Here is a tiny trained network, its code and every weight. The questions are about switching its units off for an input and a class, where a switched-off unit gives its printed mean instead of its output.

import numpy as np


def w(rows, s, z=0):
    codes = np.array(rows[::2]) - 128.0
    scale = np.full(codes.shape[1], s)
    scale[-1] = z or s
    return codes * scale


def norm(h):
    return h / np.sqrt((h * h).mean(-1, keepdims=True) + 1e-5)


def f(y):
    return np.maximum(y, 0)


def log_softmax(a):
    a = a - a.max(-1, keepdims=True)
    return a - np.log(np.exp(a).sum(-1, keepdims=True))


def net(x, mask):
    res = np.array(x, float).reshape(1, 5) / 4 @ E
    u = 0
    for l in range(2):
        y = f(norm(res) @ A[l][:, :-1].T + A[l][:, -1])
        res = res + np.where(mask[u : u + 15], y, B[l][:, -1]) @ B[l][:, :-1]
        u += 15
    return log_softmax(norm(res)[-1] @ U[:, :-1].T + U[:, -1])


A, B = {}, {}
E = w([
[87,141,161,211,70,239,147,86,121,147,231],'x0',
[206,206,148,29,181,239,189,218,194,206,160],'x1',
[255,75,92,142,107,117,123,87,61,187,133],'x2',
[179,204,157,115,116,120,161,101,80,33,129],'x3',
[95,40,189,56,155,110,174,106,71,134,180],'x4',
],0.0072)
A[0] = w([
[88,50,112,150,146,134,38,163,196,220,156,20],'0.n0',
[210,161,115,160,159,161,204,79,86,8,143,3],'0.n1',
[167,115,77,71,122,74,96,140,113,75,101,28],'0.n2',
[147,179,30,137,88,95,94,165,131,165,129,58],'0.n3',
[175,156,126,179,75,173,95,218,107,87,87,32],'0.n4',
[202,166,129,107,93,122,147,97,144,52,138,38],'0.n5',
[137,89,230,76,123,104,135,57,136,176,143,13],'0.n6',
[135,168,135,144,95,165,176,139,120,177,189,103],'0.n7',
[100,146,89,128,239,102,144,199,112,88,127,103],'0.n8',
[217,96,116,80,80,170,105,144,132,131,156,114],'0.n9',
[126,203,178,94,50,124,145,109,112,73,119,3],'0.n10',
[254,120,130,201,62,142,128,142,8,168,73,31],'0.n11',
[74,82,121,66,191,127,148,81,121,115,137,112],'0.n12',
[127,144,204,231,110,192,116,56,128,121,177,74],'0.n13',
[142,157,64,215,75,117,84,159,196,99,120,89],'0.n14',
],0.0079,0.0049)
B[0] = w([
[133,211,160,161,99,78,59,207,34,229,139,213],'0.n0',
[109,183,205,169,109,110,20,197,58,234,138,205],'0.n1',
[153,59,101,157,54,145,136,227,136,98,150,206],'0.n2',
[178,79,197,180,199,117,145,123,172,123,201,191],'0.n3',
[141,86,169,155,220,161,73,72,232,146,140,173],'0.n4',
[140,128,152,172,144,91,102,176,125,225,126,181],'0.n5',
[187,136,173,118,234,142,103,98,110,60,203,164],'0.n6',
[189,101,126,149,64,151,142,146,134,71,82,206],'0.n7',
[163,117,71,160,75,187,158,183,105,85,157,187],'0.n8',
[36,123,67,93,154,144,178,114,151,184,120,206],'0.n9',
[84,155,154,179,144,93,119,178,91,198,137,164],'0.n10',
[46,114,1,110,231,162,196,116,67,135,107,254],'0.n11',
[136,140,139,180,191,126,112,133,185,122,201,193],'0.n12',
[164,68,51,110,44,165,87,225,137,57,135,237],'0.n13',
[141,142,171,151,196,105,136,81,166,89,194,234],'0.n14',
],0.0068,0.0056)
A[1] = w([
[166,194,151,58,133,166,238,135,196,176,84,123],'1.n0',
[71,94,104,203,86,34,132,38,104,70,114,65],'1.n1',
[105,118,98,141,171,118,130,191,141,139,192,135],'1.n2',
[2,206,147,154,130,137,164,178,174,82,119,62],'1.n3',
[144,210,58,136,151,100,79,104,177,131,99,29],'1.n4',
[151,184,111,141,144,132,74,72,193,107,93,106],'1.n5',
[144,116,96,151,151,147,140,189,136,136,162,180],'1.n6',
[100,133,159,71,111,103,123,160,160,133,143,92],'1.n7',
[116,142,156,145,104,115,89,135,111,236,81,6],'1.n8',
[102,147,172,115,58,167,194,113,138,141,186,62],'1.n9',
[155,192,200,129,148,128,118,120,51,129,104,104],'1.n10',
[124,167,165,84,143,108,87,174,68,95,51,84],'1.n11',
[148,151,58,167,155,100,110,58,96,199,137,141],'1.n12',
[93,79,225,26,154,107,148,124,53,91,189,88],'1.n13',
[185,92,134,64,194,29,139,203,174,120,33,47],'1.n14',
],0.0097,0.0027)
B[1] = w([
[107,122,191,58,111,82,2,12,106,135,58,200],'1.n0',
[200,211,188,6,100,185,71,76,172,192,52,228],'1.n1',
[138,173,156,103,115,99,150,89,117,18,112,252],'1.n2',
[126,33,20,50,227,135,227,170,38,203,108,189],'1.n3',
[145,116,178,167,169,161,164,85,73,182,212,164],'1.n4',
[164,80,160,166,143,89,182,110,190,145,172,160],'1.n5',
[107,114,161,126,97,63,144,118,132,59,94,254],'1.n6',
[153,120,84,146,129,170,87,132,144,229,112,149],'1.n7',
[73,176,203,134,107,43,117,162,55,107,172,166],'1.n8',
[175,126,70,200,76,94,81,93,105,137,90,159],'1.n9',
[65,88,186,111,105,41,128,152,148,137,173,158],'1.n10',
[102,129,158,169,104,111,112,178,65,154,159,159],'1.n11',
[67,139,157,67,181,132,190,196,151,118,130,210],'1.n12',
[160,181,119,251,192,133,164,121,229,161,135,192],'1.n13',
[103,115,54,231,1,243,108,136,133,107,186,220],'1.n14',
],0.0077,0.0087)
U = w([
[151,163,205,36,91,145,49,64,154,145,46,140],'0',
[139,89,72,181,13,203,116,171,132,69,164,133],'1',
[99,180,196,167,130,75,106,217,75,178,176,134],'2',
[175,124,171,203,226,134,163,88,218,112,188,125],'3',
[101,69,47,49,200,141,222,132,71,149,103,128],'4',
[107,121,209,74,103,51,180,131,158,4,124,133],'5',
[76,169,113,92,29,61,249,78,213,140,143,4],'6',
],0.015,0.016)

Each question gives the input, the list of numbers given to net, and the class t.
The units are the neurons (one row each of A and B). Each row of codes is followed by its name. A weight is (code - 128) times the scale printed after its matrix; where a second scale follows, it is the last column's (A, B and U).
mask holds one flag per neuron, layer by layer. A switched-off neuron (its flag False) gives its mean, the last column of its row in B, instead of its output. The means were averaged over made-up inputs and are rounded, as every weight is.
A unit's drop is (log p(t) with every unit on - log p(t) with that unit switched off) / (log p(t) with every unit on - log p(t) with every unit switched off).
The circuit of an input: a set's keep is (log p(t) with only the set's units on - log p(t) with every unit switched off) / (log p(t) with every unit on - log p(t) with every unit switched off). Starting from the 12 units with the biggest drops (on a tie, the unit counted first), units are removed one at a time, each time the one whose removal leaves the highest keep (on an exact tie, the one counted first), for as long as the keep stays at least 0.8.
circuit, biggest first: the units of the circuit, biggest drop first
most important unit: the unit with the biggest drop
top k neurons: the k neurons with the biggest drops, biggest first
k most important neurons of layer l: the k neurons of layer l with the biggest drops, biggest first
input [3,0,3,8,-4], class 2: most important neuron of layer 0 => [0.n1]
input [-5,0,5,2,-5], class 1: 3 most important neurons of layer 1 => [1.n14 1.n3 1.n13]
input [0,3,-7,6,3], class 4: top 2 neurons => [1.n3 0.n0]
input [2,5,-6,5,-3], class 4: top 2 neurons => [1.n3 1.n1]
input [8,-8,6,7,3], class 0: top 4 neurons => [1.n1 1.n14 0.n2 0.n8]
input [2,2,-4,0,3], class 4: top 3 neurons => [1.n3 1.n14 0.n3]
input [-7,-2,7,0,-2], class 1: top 2 neurons => [1.n14 0.n2]
input [6,-1,1,8,0], class 2: 3 most important neurons of layer 0 => [0.n1 0.n10 0.n5]
input [-4,-5,8,7,5], class 4: 2 most important neurons of layer 0 => [0.n11 0.n0]
input [-4,3,5,3,-5], class 3: 4 most important neurons of layer 0 => [0.n3 0.n4 0.n13 0.n0]
input [-1,-4,-2,6,-7], class 3: top 3 neurons => [0.n14 0.n4 0.n0]
input [-4,-7,6,5,8], class 3: 2 most important neurons of layer 0 => [0.n6 0.n12]
input [-1,-4,5,5,5], class 2: top 2 neurons => [0.n1 0.n14]
input [0,1,4,5,8], class 3: most important unit => 1.n13
input [-6,-8,4,8,-3], class 0: top 2 neurons => [1.n1 0.n0]
input [-6,-7,1,-4,5], class 0: top 2 neurons => [1.n1 0.n13]
input [-8,6,4,-5,-7], class 1: top 2 neurons => [1.n14 1.n1]
input [7,-3,8,-7,-8], class 3: top 2 neurons => [0.n14 1.n14]
input [2,6,3,-6,6], class 0: top 2 neurons => [1.n0 0.n1]
input [-7,-3,7,-5,-8], class 3: top 4 neurons => [0.n14 0.n3 0.n13 1.n4]
input [-1,6,-8,0,1], class 4: circuit, biggest first => [1.n3]
input [1,-3,0,-4,-3], class 2: 2 most important neurons of layer 0 => [0.n0 0.n11]
input [-7,2,6,3,-3], class 1: 2 most important neurons of layer 1 => [1.n14 1.n3]
input [6,5,-7,4,5], class 4: 3 most important neurons of layer 1 => [1.n3 1.n14 1.n1]
input [7,5,-4,4,5], class 1: 2 most important neurons of layer 1 => [1.n1 1.n9]
input [-6,3,8,1,-8], class 3: 4 most important neurons of layer 0 => [0.n3 0.n4 0.n14 0.n13]
